Below is a small trained network, with its code and all its weights. Each question gives an input and a class and asks what happens when units are switched off, that is, made to give their printed mean instead of their output.

import numpy as np


def w(rows, s, z=0):
    codes = np.array(rows[::2]) - 128.0
    scale = np.full(codes.shape[1], s)
    scale[-1] = z or s
    return codes * scale


def f(y):
    return y / 2 * (1 + np.tanh(0.7978845608 * (y + 0.044715 * y**3)))


def log_softmax(a):
    a = a - a.max(-1, keepdims=True)
    return a - np.log(np.exp(a).sum(-1, keepdims=True))


def net(x, mask):
    res = np.array(x, float).reshape(1, 6) / 4 @ E
    y = f(res @ A[0][:, :-1].T + A[0][:, -1])
    res = res + np.where(mask, y, B[0][:, -1]) @ B[0][:, :-1]
    return log_softmax(res[-1] @ U[:, :-1].T + U[:, -1])


A, B = {}, {}
E = w([
[165,100,94,116],'x0',
[143,173,86,226],'x1',
[86,1,139,137],'x2',
[188,67,154,181],'x3',
[118,171,217,165],'x4',
[171,126,186,105],'x5',
],0.0085)
A[0] = w([
[141,116,90,85,158],'n1',
[229,159,171,188,112],'n2',
[119,129,27,122,120],'n3',
[108,57,166,88,158],'n4',
[59,142,127,189,198],'n5',
[118,54,85,202,116],'n6',
[82,157,55,101,95],'n7',
[195,173,126,78,112],'n8',
[86,142,155,179,158],'n9',
[101,105,8,88,133],'n10',
[177,154,172,189,111],'n11',
[147,185,111,33,140],'n12',
[147,18,129,147,182],'n13',
[181,121,114,78,125],'n14',
[173,130,94,208,110],'n15',
[149,112,111,27,192],'n16',
[92,46,169,79,161],'n17',
[73,119,149,60,254],'n18',
[116,182,97,91,108],'n19',
[130,152,149,76,141],'n20',
],0.012,0.0074)
B[0] = w([
[129,80,147,151,175],'n1',
[207,124,1,99,210],'n2',
[193,110,89,191,195],'n3',
[139,62,191,211,208],'n4',
[84,198,148,107,213],'n5',
[248,115,106,45,214],'n6',
[142,160,99,199,172],'n7',
[173,41,131,91,179],'n8',
[102,210,123,114,176],'n9',
[180,111,100,187,222],'n10',
[168,188,8,131,181],'n11',
[146,72,199,126,209],'n12',
[219,70,156,136,255],'n13',
[85,99,124,106,163],'n14',
[174,166,52,59,194],'n15',
[108,71,154,146,223],'n16',
[167,130,172,211,224],'n17',
[113,137,216,154,242],'n18',
[129,71,137,179,170],'n19',
[168,91,165,144,161],'n20',
],0.0085,0.0079)
U = w([
[1,42,69,34,31],'0',
[98,208,88,231,139],'1',
[30,179,228,98,253],'2',
[206,50,235,219,130],'3',
[236,130,58,62,96],'4',
[98,57,178,60,46],'5',
],0.0071,0.0026)

Each question gives the input, the list of numbers given to net, and the class t.
The units are the neurons (one row each of A and B). Each row of codes is followed by its name. A weight is (code - 128) times the scale printed after its matrix; where a second scale follows, it is the last column's (A, B and U).
mask holds one flag per neuron, in row order. A switched-off neuron (its flag False) gives its mean, the last column of its row in B, instead of its output. The means were averaged over made-up inputs and are rounded, as every weight is.
A unit's drop is (log p(t) with every unit on - log p(t) with that unit switched off) / (log p(t) with every unit on - log p(t) with every unit switched off).
The circuit of an input: a set's keep is (log p(t) with only the set's units on - log p(t) with every unit switched off) / (log p(t) with every unit on - log p(t) with every unit switched off). Starting from the 12 units with the biggest drops (on a tie, the unit counted first), units are removed one at a time, each time the one whose removal leaves the highest keep (on an exact tie, the one counted first), for as long as the keep stays at least 0.8.
units of the circuit, in order: the units of the circuit, biggest drop first
unit that matters most: the unit with the biggest drop
k most important neurons: the k neurons with the biggest drops, biggest first
drop when u is switched off: that unit's drop, to one decimal
input [0,2,4,0,1,-8], class 1: units of the circuit, in order => [n5 n12]
input [1,5,-2,-4,8,0], class 1: unit that matters most => n6
input [3,-4,7,-7,8,-8], class 2: units of the circuit, in order => [n5 n3 n2]
input [0,8,-3,-5,0,2], class 1: units of the circuit, in order => [n6 n13]
input [2,5,-8,3,7,-6], class 4: 2 most important neurons => [n2 n15]
input [-8,7,0,-5,-4,4], class 2: units of the circuit, in order => [n2 n5 n13]
input [-7,-1,-8,4,1,-8], class 1: 2 most important neurons => [n6 n13]
input [6,0,-4,-1,1,-8], class 1: 2 most important neurons => [n13 n6]
input [-7,-3,-8,3,4,5], class 4: 2 most important neurons => [n2 n11]
input [-5,5,1,2,1,1], class 4: drop when n18 is switched off => 0.1
input [-5,-1,5,-8,5,7], class 2: drop when n13 is switched off => 0.4
input [-3,2,2,-3,-7,-5], class 1: drop when n13 is switched off => 0.3
